Here is a tiny trained network, its code and every weight. The questions are about switching its units off for an input and a target symbol, where a switched-off unit gives its printed mean instead of its output.

import numpy as np


def w(rows, s, z=0):
    codes = np.array(rows[::2]) - 128.0
    scale = np.full(codes.shape[1], s)
    scale[-1] = z or s
    return codes * scale


def norm(h):
    return h / np.sqrt((h * h).mean(-1, keepdims=True) + 1e-5)


def f(y):
    return y / 2 * (1 + np.tanh(0.7978845608 * (y + 0.044715 * y**3)))


def softmax(a):
    e = np.exp(a - a.max(-1, keepdims=True))
    return e / e.sum(-1, keepdims=True)


def log_softmax(a):
    a = a - a.max(-1, keepdims=True)
    return a - np.log(np.exp(a).sum(-1, keepdims=True))


def net(x, mask):
    ids = ['γδεπψω'.index(c) for c in x.split()]
    T = len(ids)
    res = E[ids] + P[:T]
    u = 0
    for l in range(2):
        r = norm(res)
        for j in range(3):
            rows = slice(4 * j, 4 * j + 4)
            q, k, v = (r @ M[l][rows].T for M in (Q, K, V))
            z = softmax(np.where(np.tri(T) > 0, q @ k.T / 4**0.5, -1e9)) @ v
            o = O[l][rows]
            res = res + np.where(mask[u + j], z, o[:, -1]) @ o[:, :-1]
        u += 3
        y = f(norm(res) @ A[l][:, :-1].T + A[l][:, -1])
        res = res + np.where(mask[u : u + 12], y, B[l][:, -1]) @ B[l][:, :-1]
        u += 12
    return log_softmax(norm(res)[-1] @ U[:, :-1].T + U[:, -1])


Q, K, V, O, A, B = {}, {}, {}, {}, {}, {}
E = w([
[6,102,86,194,109,47],'γ',
[170,171,131,133,132,82],'δ',
[76,148,174,201,117,57],'ε',
[113,91,63,58,163,70],'π',
[88,71,154,112,96,114],'ψ',
[72,43,98,138,229,127],'ω',
],0.014)
P = w([
[90,254,49,144,82,150],'0',
[170,143,43,152,89,25],'1',
[82,149,190,160,113,137],'2',
[197,126,85,83,104,89],'3',
[184,81,156,166,113,158],'4',
[102,202,174,62,125,103],'5',
[154,128,232,195,115,130],'6',
],0.0095)
Q[0] = w([
[140,130,147,165,116,160],'0.h0',
[108,151,96,93,189,38],'0.h0',
[81,140,53,78,100,119],'0.h0',
[148,120,149,186,195,142],'0.h0',
[77,150,160,93,27,117],'0.h1',
[99,148,115,179,157,100],'0.h1',
[119,73,168,136,205,163],'0.h1',
[136,81,195,124,129,175],'0.h1',
[113,165,200,167,146,129],'0.h2',
[161,77,136,80,117,91],'0.h2',
[102,129,99,108,132,138],'0.h2',
[97,124,143,158,118,4],'0.h2',
],0.011)
K[0] = w([
[155,175,132,136,59,94],'0.h0',
[110,67,120,162,210,201],'0.h0',
[82,71,255,174,108,172],'0.h0',
[124,169,136,49,111,92],'0.h0',
[197,51,171,55,114,123],'0.h1',
[104,80,127,122,224,129],'0.h1',
[122,192,97,166,209,137],'0.h1',
[149,192,55,154,135,86],'0.h1',
[130,127,163,82,87,119],'0.h2',
[107,57,129,137,132,113],'0.h2',
[158,162,153,173,128,140],'0.h2',
[194,77,157,118,210,133],'0.h2',
],0.0089)
V[0] = w([
[61,192,85,228,108,101],'0.h0',
[66,249,191,149,18,144],'0.h0',
[62,89,79,168,95,106],'0.h0',
[67,69,254,146,188,138],'0.h0',
[58,182,138,135,124,129],'0.h1',
[15,169,158,186,193,58],'0.h1',
[121,10,126,126,89,242],'0.h1',
[133,169,237,217,151,124],'0.h1',
[123,104,188,180,103,178],'0.h2',
[72,116,69,97,210,87],'0.h2',
[120,124,41,161,121,89],'0.h2',
[102,130,140,67,15,174],'0.h2',
],0.0053)
O[0] = w([
[116,111,126,123,74,185,253],'0.h0',
[116,135,127,175,88,178,210],'0.h0',
[129,129,142,174,99,130,189],'0.h0',
[149,112,46,110,134,81,83],'0.h0',
[168,127,109,97,101,162,171],'0.h1',
[150,198,137,124,112,172,237],'0.h1',
[102,101,82,208,107,108,18],'0.h1',
[95,177,104,101,125,169,154],'0.h1',
[98,134,141,171,82,138,97],'0.h2',
[170,52,128,114,255,151,150],'0.h2',
[134,80,135,141,118,111,184],'0.h2',
[156,106,182,144,32,199,100],'0.h2',
],0.0072,0.0067)
A[0] = w([
[2,158,135,53,123,83,129],'0.n0',
[95,69,67,128,116,126,29],'0.n1',
[93,127,123,78,110,186,67],'0.n2',
[131,168,148,125,190,161,13],'0.n3',
[59,50,178,58,84,80,12],'0.n4',
[183,129,126,152,145,71,99],'0.n5',
[78,174,103,126,65,85,75],'0.n6',
[47,124,13,126,114,90,61],'0.n7',
[117,112,118,173,194,194,168],'0.n8',
[92,128,85,99,159,90,106],'0.n9',
[116,120,166,104,187,182,3],'0.n10',
[147,119,55,41,173,57,171],'0.n11',
],0.0084,0.0032)
B[0] = w([
[225,113,68,101,111,129,226],'0.n0',
[141,255,151,145,94,134,111],'0.n1',
[112,54,126,62,173,79,133],'0.n2',
[183,137,92,181,156,159,118],'0.n3',
[61,132,12,140,101,79,151],'0.n4',
[69,107,124,102,106,47,151],'0.n5',
[227,114,56,92,198,177,251],'0.n6',
[228,233,118,94,64,112,150],'0.n7',
[50,91,153,218,173,113,142],'0.n8',
[184,88,182,100,157,80,131],'0.n9',
[110,142,52,155,183,121,114],'0.n10',
[80,6,183,138,161,68,245],'0.n11',
],0.0059,0.0027)
Q[1] = w([
[150,105,36,114,110,113],'1.h0',
[91,107,94,127,179,214],'1.h0',
[181,139,115,158,168,86],'1.h0',
[150,98,89,93,77,99],'1.h0',
[133,153,100,154,123,158],'1.h1',
[96,79,118,195,93,164],'1.h1',
[69,116,80,107,125,126],'1.h1',
[78,131,156,140,141,96],'1.h1',
[119,119,91,115,164,163],'1.h2',
[150,100,157,97,124,130],'1.h2',
[91,127,112,87,84,160],'1.h2',
[144,147,184,93,2,109],'1.h2',
],0.011)
K[1] = w([
[6,68,85,159,81,141],'1.h0',
[67,217,198,194,133,98],'1.h0',
[92,52,165,64,120,185],'1.h0',
[139,43,115,191,147,63],'1.h0',
[96,211,132,147,45,123],'1.h1',
[140,255,125,174,113,155],'1.h1',
[237,179,181,108,144,251],'1.h1',
[111,103,89,144,161,145],'1.h1',
[161,225,27,251,121,167],'1.h2',
[158,116,147,128,107,112],'1.h2',
[127,165,151,244,50,138],'1.h2',
[55,69,158,191,63,89],'1.h2',
],0.0076)
V[1] = w([
[105,171,152,173,192,204],'1.h0',
[181,87,196,189,114,93],'1.h0',
[253,195,100,130,155,87],'1.h0',
[106,126,183,208,110,90],'1.h0',
[108,221,158,177,114,15],'1.h1',
[148,162,174,215,92,147],'1.h1',
[78,153,51,71,69,113],'1.h1',
[174,151,100,44,115,69],'1.h1',
[70,188,195,168,205,97],'1.h2',
[107,163,42,90,162,223],'1.h2',
[170,140,43,154,152,122],'1.h2',
[64,103,121,63,98,157],'1.h2',
],0.0072)
O[1] = w([
[125,69,169,106,254,169,114],'1.h0',
[96,219,90,138,131,190,138],'1.h0',
[180,242,246,127,134,141,198],'1.h0',
[42,157,107,183,122,158,146],'1.h0',
[79,212,117,172,78,168,214],'1.h1',
[105,184,7,139,114,73,254],'1.h1',
[200,99,160,62,15,74,158],'1.h1',
[124,102,192,175,5,73,121],'1.h1',
[123,119,100,148,98,175,109],'1.h2',
[53,87,139,203,193,86,58],'1.h2',
[116,192,164,163,185,133,38],'1.h2',
[168,48,154,98,227,123,150],'1.h2',
],0.0056,0.0032)
A[1] = w([
[187,168,147,160,172,83,100],'1.n0',
[145,72,166,190,96,124,134],'1.n1',
[170,225,146,112,129,114,45],'1.n2',
[91,122,108,136,104,208,135],'1.n3',
[82,95,159,133,141,139,39],'1.n4',
[203,175,105,108,150,141,79],'1.n5',
[143,161,140,119,133,127,13],'1.n6',
[109,143,153,136,178,153,100],'1.n7',
[142,120,95,142,116,156,143],'1.n8',
[149,148,89,175,127,128,177],'1.n9',
[163,145,140,143,150,109,3],'1.n10',
[248,93,149,151,88,107,58],'1.n11',
],0.012,0.0035)
B[1] = w([
[141,119,208,20,211,146,165],'1.n0',
[140,174,220,44,105,96,153],'1.n1',
[169,144,98,28,217,159,253],'1.n2',
[162,62,254,165,121,78,186],'1.n3',
[157,201,129,96,164,184,125],'1.n4',
[140,167,119,131,209,200,171],'1.n5',
[143,212,147,146,111,129,132],'1.n6',
[70,147,85,184,180,134,140],'1.n7',
[93,198,109,97,147,114,146],'1.n8',
[113,89,125,89,141,74,182],'1.n9',
[141,104,130,90,182,194,117],'1.n10',
[58,157,156,103,60,161,177],'1.n11',
],0.0065,0.0066)
U = w([
[133,159,39,120,47,18,207],'γ',
[243,238,70,42,208,200,116],'δ',
[112,227,181,205,104,200,204],'ε',
[185,32,171,75,231,2,59],'π',
[173,19,242,72,33,124,4],'ψ',
[91,117,123,198,249,164,29],'ω',
],0.0064,0.002)

Each question gives the input, a string of symbols that net reads in full, and the target symbol t.
The units are the heads (4 rows each of Q, K, V and O) and the neurons (one row each of A and B). Each row of codes is followed by its name. A weight is (code - 128) times the scale printed after its matrix; where a second scale follows, it is the last column's (O, A, B and U).
mask holds one flag per unit, layer by layer, with each layer's heads first. A switched-off unit (its flag False) gives its mean, the last column of its rows in O or B, instead of its output. The means were averaged over made-up inputs and are rounded, as every weight is.
A unit's drop is (log p(t) with every unit on - log p(t) with that unit switched off) / (log p(t) with every unit on - log p(t) with every unit switched off).
The circuit of an input: a set's keep is (log p(t) with only the set's units on - log p(t) with every unit switched off) / (log p(t) with every unit on - log p(t) with every unit switched off). Starting from the 12 units with the biggest drops (on a tie, the unit counted first), units are removed one at a time, each time the one whose removal leaves the highest keep (on an exact tie, the one counted first), for as long as the keep stays at least 0.8.
units of the circuit, in order: the units of the circuit, biggest drop first
top k neurons: the k neurons with the biggest drops, biggest first
k most important neurons of layer l: the k neurons of layer l with the biggest drops, biggest first
which heads matter: for each layer, one digit per head in row order, 1 if its drop is at least 0.15 and else 0, layers parted by /
drop when u is switched off: that unit's drop, to one decimal
input π δ δ δ ψ π, target γ: units of the circuit, in order => 0.h1; 0.n4
input ψ ε δ π ε ε, target ψ: top 2 neurons => 0.n11; 0.n0
input ε ε ψ ε ε ε π, target π: units of the circuit, in order => 0.h0; 0.n11
input ε ε δ ε ε ε, target δ: which heads matter => 000 / 000
input ω ε ε ω γ ω ε, target ω: units of the circuit, in order => 0.h2; 0.n8; 1.h0
input δ ε δ ε ψ ω, target π: which heads matter => 100 / 000
input π ε ω ε, target π: which heads matter => 101 / 010
input ω δ ε δ ψ ψ, target γ: units of the circuit, in order => 0.n4; 0.h1
input δ ω δ ψ, target π: which heads matter => 101 / 000
input ε ε ε δ ε γ, target δ: most important neuron of layer 1 => 1.n5
input ε π ε π, target ψ: which heads matter => 000 / 010
input π ε ψ ε, target γ: units of the circuit, in order => 0.h1; 1.h0; 0.n11
input ψ ε ε ω γ δ ψ, target ε: which heads matter => 001 / 110
input ε ε δ δ ψ ε, target γ: which heads matter => 010 / 000
input ω γ ε π, target ψ: top 2 neurons => 1.n2; 0.n7
input γ δ π δ, target ψ: which heads matter => 000 / 010
input ψ δ ω γ δ ω, target π: top 2 neurons => 0.n11; 0.n9
input ε ψ ε ψ ε δ, target γ: units of the circuit, in order => 0.h1; 1.h0
input δ ε δ γ, target δ: most important neuron of layer 0 => 0.n6
input ψ ε δ ε ψ π, target γ: which heads matter => 011 / 100
input δ ψ ε ω ε γ, target π: units of the circuit, in order => 0.h2
input δ ψ ε π ε δ, target ψ: which heads matter => 100 / 010
input ε ε γ, target γ: top 2 neurons => 0.n7; 0.n0
input ε δ ψ ω δ δ, target π: which heads matter => 100 / 000
input δ δ δ ε δ, target ε: drop when 0.h2 is switched off => 0.2
input ε ε δ ε ψ δ, target γ: drop when 1.n3 is switched off => 0.1
input ω ε ω ε δ ε ω, target ε: drop when 0.h1 is switched off => 0.1
input ω ε ε π ω γ, target π: most important neuron of layer 0 => 0.n9
